(in the rows, 128 means zero)
Each row is followed by its class number.
[103  92  78 195 119  85 136 140 145 139 191 139 136 129 121  94 124 146
 146 161 134 142 139 134 131 163 127 114 142 123 161 148  89 135 115 159
 145 106 109 117 120 128] -> 7
[135 118 140 134 108 148  94 132 138 115 112 149  76 150 166 116 103 154
 174 186  91 166 139 192 131 109 114 115 110  77  98 170 123 147 130  94
 129 137 134 133  84  94] -> 4
[103 156 144 126 167 147 154 131 118 120 111 120 116 110 105  88 110 109
 127 116 128 144 129 136 148 125  91 151 119 118 154  98 132 109 141 140
 138 144 137 126 134 154] -> 6
[120 154 182 115 110 169 134 128  61  96 148 141 145 135 185 165 158 169
 143 123 119  99 149 109  76 113 146  68 121 143  66 132 172  47 104 131
 157 142 122  94 163  89] -> 4
[140 144  96  48  91 158  45 144 142 160 160 128 118 128 116 139 109  76
 153 110  77 147 103 141 156 103  93 134  90 157 125 104 149 136 102 130
 110 104 130 143 135  78] -> 6
[107 104 131 136 158  69 147 114 106 131 116 106  96 130 103  90 132 155
 116 128 105 130 107 135 108 119 122 127 139  93 163 117 174 137 104 109
 122 121 164 121 120 165] -> 3
[127 157 140 166 128  67 113 151 112 111 170 111 111 120 142 100 202  77
 153 125 134 153  87  92 148 153 179 165 183 109 173 159 102 110 141 140
  98  95 129 146  34 125] -> 11
[116 139 111 161 145  91 159 122 122 134 109 118 129 115 148 119 160 138
 154 135 128 133 137 135 153 132 121 118 120  80 108 162 163 161 123 112
 131 149 141 128 124 145] -> 10
[118  96 133 185 179  92 164 119 127 149 101 107  87 125  90 117 117 139
 149 161 106 158  94 160 147 155 138 203  72 104 138  53 130 127 133 125
  92 148 142 152 108 123] -> 1
[133 146  78 133 113  96  92 160 110 133 191 104 112 111 130  81 141 110
 160 111 148 162  84 148 113 179  88 163 180 106 157  78 122  92 143 112
 101 114 148 164 119 157] -> 11
[173 146 143 113 112 116  82 134 116 143 127 112  91 136 145  95 134 124
 102 143 114 131 122 115 121 107 109 160 107 116 111 184 157 108  74  97
  82 165 138 124 151 117] -> 5
[148 105 103 119 110 118 121 152 128  98 143 111 135  95 126 116 148  93
  97 147 156 125 144 115 169 101 107 127 126 148 151 206 131 123 110 165
  91 131 175 175 189 122] -> 0
[126 151 185  91 130  86 160 101 120 142  99  89  90 122  82  39 152  98
 125 158 148  94 105  89 137 109 168 139 161 110 151 165 133 125 150 110
 130 137  96 130  54 128] -> 12
[ 81 131 146 132 131 183 166 138 121 164 132 127 119 150 115 123  81 143
 141 172 187 103 177 106  96 113  96  96 112 190 193  98 126 138  99 136
 143 163 107 126 175 124] -> 1
[151 145 170  33 132  97 115 164 120 127 158 108 110  62 150  46 129 114
 143 116 109  94 106 123 144 119 142 132 151 137 142 208 118 173 167 110
 132 131 106 122 122  81] -> 9
[157 128 158 147 149  96 128 141 171 154 104 111 119 123 107 104 107 115
 130 152 100 104  81 146 148 135  84 140 175 138 128 173  80 148 176  65
 107 192  54 101 136 100] -> 7
[136  99 135 135 110 139 152 132  93 121 125 147 133  95 130 136 113 141
 109 132 148 130 158 115 108 128 115  91  95 130 122  97 115 118 121 112
 134 142 152 122 173 139] -> 0
[135 107 150 153 147 167  84 135 118 141 126 103 151 112 180 148  63  68
 184 133 185  90 140  82 143 142  99  85  96 181 133 176  90 137 155 125
 172 176  91 113 183  79] -> 2
[111 123 156 167 138 129 127 129 149 139 119  49  82 141 155 148 149 108
 139 167 151 114 130  85 165 153 117 113  95 110 154 199 107  96 137 111
 118 134 155 122 146  99] -> 10
[156 114 141 108 161 152 119 162 117 123 134 103 149 129 127 185 122 118
 135 118 111 143 116 132 158 149 116 105 176 151 105  89 130 125 164 163
 128 128 117 136 154  56] -> 8
[109 144 127 180 150 174 128 176 111 113 164  94  92 115 158 138 109 146
 161 123 155 134  99 129 109 159 162 200  91 158 117  98 116  95 139 170
 166 112 134  97 130 110] -> 9
[ 92 123 165 113 128 111 125 127 112 120  98 109 114  99 125 136 150 130
 138 112 152 106 124 122 126 117 119 106 131 123 140 170 159 149 126 108
 133 122 145 140 157 146] -> 3
[169 108 148 151 122 147  39 145 252 128  96 106  88 135  86 113  94 135
 187 136 148 111  91 122 145 126 110  98 174 145 149 187  67 154 148 126
 155 121  57 108 133  85] -> 9
[ 72 112  69  58 131 157 132 165 127 108 139 153 117 115 105 121 122 113
 165 116 168 146 122 141  67 110 114 110 122 123 147  51 189 121  22 162
 109  89 191 186 132 111] -> 0
[ 73 109 141 156 103  72 176 116 121 146 143  74 120 128  92 166 147 155
 128 212 136 117 168 149 166 127 160 105 113  64 120 155 140 137 166 118
 137 155 161 105 121 129] -> 10
[116 109 135 153  90 146 124 120 138 151 111 130  94 142 136  93 155 133
 175 159 119 129 131  93 115 140  91  72  65 100 153 173  62  97  92 102
 156 111  86 134 164 101] -> 2
[125 102 131 196 136 104 130 135 133 126 149 124 124 132 151 150 134 183
 100 142 151 144 120 108 143 138 118 121 162 141 150 163  93 132 127 147
 117 127 151 108 170 128] -> 7
[148  82 139 121  94  57  91 125 147 161 196 105 122 154 112 128 115 178
  97 146 137 123 122 143 128 169 108 145 121 138 132 187 135 137 163 116
  80 125  96 132 159  96] -> 5
[149 126 121 190 157 173  56 131 158 127  82 117 119 165 120 202 151 122
 171 145 110 165 143 134 171 136 126 101 180 123 121 135  88 118 122 137
 115 151 113 148 113  95] -> 11
[124  47  85 176 109 139  78  88 129 145 122 194  88 117 208 165 106 125
 126 118 143  98 133 156  95 143 132 159  99 198 135 173 142 163 137  61
  97 139  99 123 159 114] -> 7
[105  61  74 112  91 104  57 119 164 158 118 185  92 105  57 122 137 106
 201 140  79 120 146 174 149 158  77 115 127 120 150  72 124 131  96 109
  89 120  99 174 175  87] -> 6
[124 120 139  96  94 126 111  94 116 129  59 140 112 126  78 117 171 193
 132 124  92 122 146 147  93 119 123 107 120  89  72 130 178 112 100 121
 111 123 132 158 162 139] -> 3
[139 134 124 152 171 153 163 124 175 108  76 138 116 138 155 116 122 176
 151 119 100 131  79 125 156 132 164  91 139  98 150 121 105 152 110 133
 125 111 160 108  87 131] -> 10
[120 123 111 112 134 146 161 115 136 132 117 126 160 132 160 112 134 116
 140 114 138 126 123 121 133 105 109 102  88 158 132 149 150 138  99 135
 119 138 145 145 138 136] -> 4
[144 146 152 183 123 192 120 133 164 129 106 124 106 155 123 126  99 160
 131 148 134 125 130 117 165 155 119 143 122 135 148 187  57 128 148 125
 130 162 100  88 143 131] -> 6
[120 144 104 162 138 131 171 178 107 115 153 139 116  99 159 106 130 130
 152  92 177 122  75  69  98 196 141 140  91 138 178 109  77 124  68 121
 139 129 108 108 135 128] -> 11
[118 130 147 167 152 143 165 118 123 120 102 107 133 116 161 118 111 136
 114 127 145 123 123 107 126 122 119 115  81 115 150 132  74 123  91 133
 149 138 152 109 134 151] -> 4
[148 107 121 112 138 146 123 144 116 125  70 157 117  93 116  71 111 119
  92 150 106 121 129 166  51 137 156 115 187  70 141 117 108 133 122  65
 130 122  95 140 117 122] -> 1
[127 140 181 150 130 109 142 119 133 131  88  82 112 101 119 138 139 142
 133 113 135 136  75 128 119 113 153 141 100 106 123 166 128 149 138  78
 127 152 107 103  97 163] -> 3
[117  79  60 197 124 128  89 153 118 138 129 138  98 100 102 139 107 119
 161 185 126 122 175 151 119 176 124 168 133 138 105  69  97 101 110 164
 132 142 113 149 167  88] -> 7
[125 101  98 233  96  95  81 117 110 145 154  77 121 148 131 102 160  91
  84 133 143 121 166 107 133 133 115 121 132  92 163 216  72 120  86 118
 137 162 122 103 104 181] -> 2
[ 67  68  70 130 124 127 128 168 150 136 181 134 110 137 136 108 106 109
 141 151 170 174 150 154 122 132 121 106 102 134 212 138 151 176  69 154
  76  92 187 190 115 125] -> 1
[141 124 138 151 138 142 133 148 138 111 153 133 131 108 134  93 122 130
 164 144 122 133 138 125 140 117 120  79 110 145 141 148 123 124  96 125
  91 146 167 118 133 149] -> 0
[125 119 150 188 151 160  99 154 120 108  95 121  68 116 141 225 167 127
 167 118 105 115 117 150 133 155 127 156 159 119 119  88  78 101  99 111
 120 142  90 133 146  81] -> 8
[120 112 141 135 107 130 118 114  78 130 102 121  91 113 162 120 131 104
 121 146 138 131 107 147 137 108 166 193  85 119 109 152 147 143 156 105
 113 162 157 131  90 124] -> 2
[148 154 175 142 160 168 184 154 124 122  86 105 104 133 119 123 103 135
 124 161 131 142 106 102 159 117  88 133  87 125 130 111  85 113 139 118
 144 155 151 115 158 118] -> 0
[130 103 111 141 127 126 117 125 134 128  94 130 106 130 102 132 126 129
  61 120 104 128 134 126 123 122 133 116 139 117 120  90 108 128 124 121
 157 101 144 109 110 138] -> 7
[127  82  82 156 164 166  81 118  96 119  70 140 120 109 118 190 150 146
 148 138 131 130 133 182 132 173 155 154 166 123  97 104 159 122 128 115
 109 170 128 148 170 101] -> 11
[153 113  56  82  59 108  53 139 152 124 218 142 118 133 168 121 102 133
 146  94 132 123 133 149 133 155  96 124  77 121 131 183 114 124  88 140
 143  80 101 180 157 103] -> 5
[137 117  79 158 135 146  58  90 136 116 148 122 146 142 129 146 168 145
 107  84  91 131 174 166  88 138 142  62 128 107 100 163 156 117  97  88
 114 109 134 118 106 199] -> 11
[143  81 130 179 126 108  79 123 104 154  89 119 112 146 131 124 136 156
 130 144 114 112 122 131 117 180 128 140 185  98 125 192 123 147 125  85
  99 166 122 112 153 108] -> 3
[126 112 132 151  97 144  84 108 159 144 130 187 126 170 111 173 103 147
 172 130  96 146 145 173 142 137  98 123 123 143  95 125 136 136 182 114
 125 141  60 124 129  94] -> 6
[ 64 152 186 172 181 197 115 128 138 123  72 117 118 143  99 198 116 141
 174 120 183 120 146 126  55  97 164 129 168 144 102  73 146 106  98 167
 195 163  69  83  97  95] -> 9
[126 144 174 172 152  92 179 159  79 136 199  69 108 128 172  77 120  88
 136 171 156 114 101  83 151 156 130 154 142 163 171 180 103  80 201 121
 120 140 103 122 127 107] -> 12
[133 124 139 141 153 118 140 120 134 117  98 112 132 141 128 166 122 178
 151 107 114 152 116 130 140 121 129 104 130 104 114 137 130 147 129 141
 148 132 119 143 126 128] -> 3
[107 105 114  60 154 118 164 151 114 116  84 147 122 124 105 128 146 132
  45 135 107  96 154 129 133 105 164 140 125 132 139 123 167 166  98 147
  97  91 186 163 146 119] -> 5
[132 112 124 134  85 112 151 151 127 138 150 111 115 119 131 113 134 110
 117 137 163 135 116  82 119 153  99 125  57 117 129 141 109 115 122  94
 111 100 184 134 171 141] -> 0
[108 129 100 172 124 109 179 152 148 119 119 164 150 144 163 114 103  76
 119 129 151 124  62  95  72  76 113 129  94 143 161 139 118 130  99 121
 133 108 115 126 144 138] -> 2
[ 61 116 129  45 174 179 128 137  93 118 125 114 156 114 121 164  88 118
 114 108 162  70 116 147  82 145 161 133 102 152 115  75 194 114  92 164
 125 114 188 152 183  83] -> 1
[167 102  96 149 129 194  48 150 170 117  94 141  79 111 184 121 127 120
 171 124 117 128  92 138 145 170  98 152 177 164 146 165  53  90 117 125
  82 125 107 181 172  63] -> 7
[125 153 127 153 159 191 125 124 126 125 113 123 132 116 179 160 106 151
 124 107 144 102 118 123 129 133 110 140  93 179 103 151 106 131 131 130
 169 126 114 103 186 131] -> 7
[105 107 113 182 172 105 113 120 110 141 139 101 124 149 138 174 133 108
 109 143 160 151 151 101  81 141 113 121 112 129 139 137 157 121 121 109
 121 115 141 124 154 136] -> 11
[116 157 156 144 107 130 130 136 102 130 154 118 159 137 197 133 128  81
  51  98 174 148  79  72  69 138 110 129  36 127 121 232 128 106 117  95
 117 104 144  93 167 135] -> 11
[195 167 100 170 135 126  61 134 173 112 151  67  93 173 139 150 127 150
 126 160 127 128 122 102 138 122  99 134 141 112 122 237 100 108 118 118
 131 133 106 127 166 129] -> 11
[ 98 113 199 225 112 151 156  76 163 167  33 165  93 185 101 119 123 148
 158 128 149 176 110 100 103 110  67 109  72 160 168 105 112 115 132 121
 142 139  53 116 110 143] -> 3
[173 149 129 139 175 133 172 147 124 102 100 128 124 120 139 126 154 199
  96 114  94 109 118 129 182 133 163 150 130 126 124 160 109 158 112 135
 130 139 122 120 144 146] -> 5
[135 154 132  47 112 110  60 117 122 151 150 128 114 102  89  59  98  97
 134 133  90  95 171 130 137  93  74 118 166 121 161 141 121 132  73 137
  87 182 128 140 143 113] -> 6
[128 130 120  94 143  69 156 160 122 132 150  89 137 104  99  98 154 102
  81 126 107 106 126 105 127 137 131 108 117  90 140 122 129 119 112 100
 135  86 158 131 150 153] -> 5
[ 89 115 136 147 144  97 132 137 147 123 172 111 174 121 116 142  99 167
 140 138 141 102 164 131 105 145 129 114 124 127  80 124 125 123 177 180
 127  99 183 126 193 136] -> 9
[107 108 186 193 112  92 157 146 131 120  86 148  85 154 127 105 147 154
 119 127 126 126  98 110 122 161 101 145 140 122 153 159 104 126 160 104
  81 129 133 134 130 138] -> 3
[193 158 183 161 156 159 163 153 126 131  76  95  95 143 121 114 117 161
  97 168 136 136 122  89  76 135 135 150 169 123  87 126 127 128 167  92
 115 155 101  76 130 123] -> 8
[114 120 132  91 135 144  98 125  55 129 187 113 188  96 185 121 136 117
 108 141 114  99 183 177 113 114 125 115 122 195  99 207 191 130 151 162
 102 142 121 136 169  97] -> 4
[178 148 118 128 114 136  99 129 150 105 142 155 107 129 125  90 122 166
 167 123 130 128 133 131 173 106 130 127 152 149 142 156 111 179 110 161
 137 129 118 136  79 136] -> 0
[ 82 103 145  93 111 128 164 117 157 133 134 153 157 122 108 152  95 160
 134 118 147 145 133 145  99 109 154  42 109 146 141  67 152 154 145 169
 141 101  99 124  73 100] -> 10
[126 114 111 153  97 159  81 162 140 115 114 138 102 141  93 157 192 120
 130 144  97 131 186 147  92 117 157  78 175 120 125 119 134  99  84 119
 112  98  95 167 104 118] -> 1
[101  96  68 191 120 223 115  93 124 130  30 101  72 133 135 148 101 134
 132 188 162 102 187 165  88 115 115 181  83 124 117 157 151  91  85  94
 102 191 180 162 213 190] -> 3
[112 151  86  62 124  99 121 150 122 143 185 128 161 123  95 118 149 135
 160 111  85 138 130  91 184 121 121  95  53  99 118 159 157 163   7 189
 129 122 165 121 166  88] -> 6
[134  75  56 143 120  89 118 134 148 109 123 154 119 109  62 109 145 117
 151 125 166 131 153 144  85 156 146 105 245 125 177  52 138 111 134 129
 113 144  71 179  82 143] -> 11
[150 138 111 135 132 109  86 123 150 149 151 102 137 125 105 113 114 100
 164 140 102 100 151 113 178 137  88 106 125 111 126 178 113 131 121 101
 131 167 123 105 181 135] -> 6
[129 123 128 164 133 156 105 132 132 137 101  98 107 147 104 112 127 163
  81 159 142  73 142 115 125 137 119 197 179 165 140 162  93 103 141 182
 125 141 137 116 206 110] -> 9
[102 137 147 163 125 115 137 145 112 109 184 110 126 130 161 116 138 138
 124 144 172 119 126  98 149 111 111  95 138 160 171 204 112 103 111 174
 121 107 137 144 179 129] -> 12
[129 147 132 134 137 120 157 132 162 130  88 128 118 105  90 117  82 149
 137 167 117 129  73 135 140 137 120 175  99  62 128 118  64 133 138 110
 138 132 135 110 177 127] -> 6
[163  96 124 199 115 108 146 108 186 115 108 102 108 155  89 114 149 200
 125 146 143 138 112 119 101 134 143  69 175  85 146 120  98 108 132  90
 164 112  99  89  91 180] -> 4
[107 100 127 181 101 133 101 144 138 124 133 139  90 129 128 146 129 127
 146 148 155 135 145 125 123 132  90 122 104 120 149 136  92 121  67 116
  87 142 173 141 155 135] -> 0
[157 151 135  79 139 124  89 139 112 122 126 156  99 106 159 154 111 123
 206 146 110 110  78 132 158  61 119 133 132 190  90 108 196 140 124 132
 108 129 126 164 187  66] -> 12
[127  92 110 141  79 114  81 151 149 107 155 145  87 138 139  92 121 125
 178  97 123 175 137 169 133 135 112  95 126 114 139 181 162 150 108 118
  92 155 108 163  47 133] -> 3
[133 121 136 165 137  81 133 124 128 111  96 130 124 116  99 151 167 115
  99 140  93 137 104 121 147 139 143 174 121  68  93 148 134  95 156 118
 111 110 152 128 166 124] -> 6
[ 85 131 156 116 123 150 164 141  98 133  34 119  47 127  95 149 152 167
 121 167 142 134 109 148  78  97 103 186 123 126 126  89 184 117 122  90
 102 139 140 161 174 128] -> 3
[194 123 131 175 182 164 156 144 101 160 122 111 147 137 178 133  99 116
 105 143  80 152 119 119 144 159 128 170 141 179 126 108  79 149 188 133
  91 146 106 110 130  94] -> 8
[129 142 157  93 157 142 163  96 161 109 112 158 128 159 105 159  60 237
 121 105 147  87 116 147  83 119 157 109 118 138 100  61 154 148 150 125
 180 112 100  94 124 150] -> 5
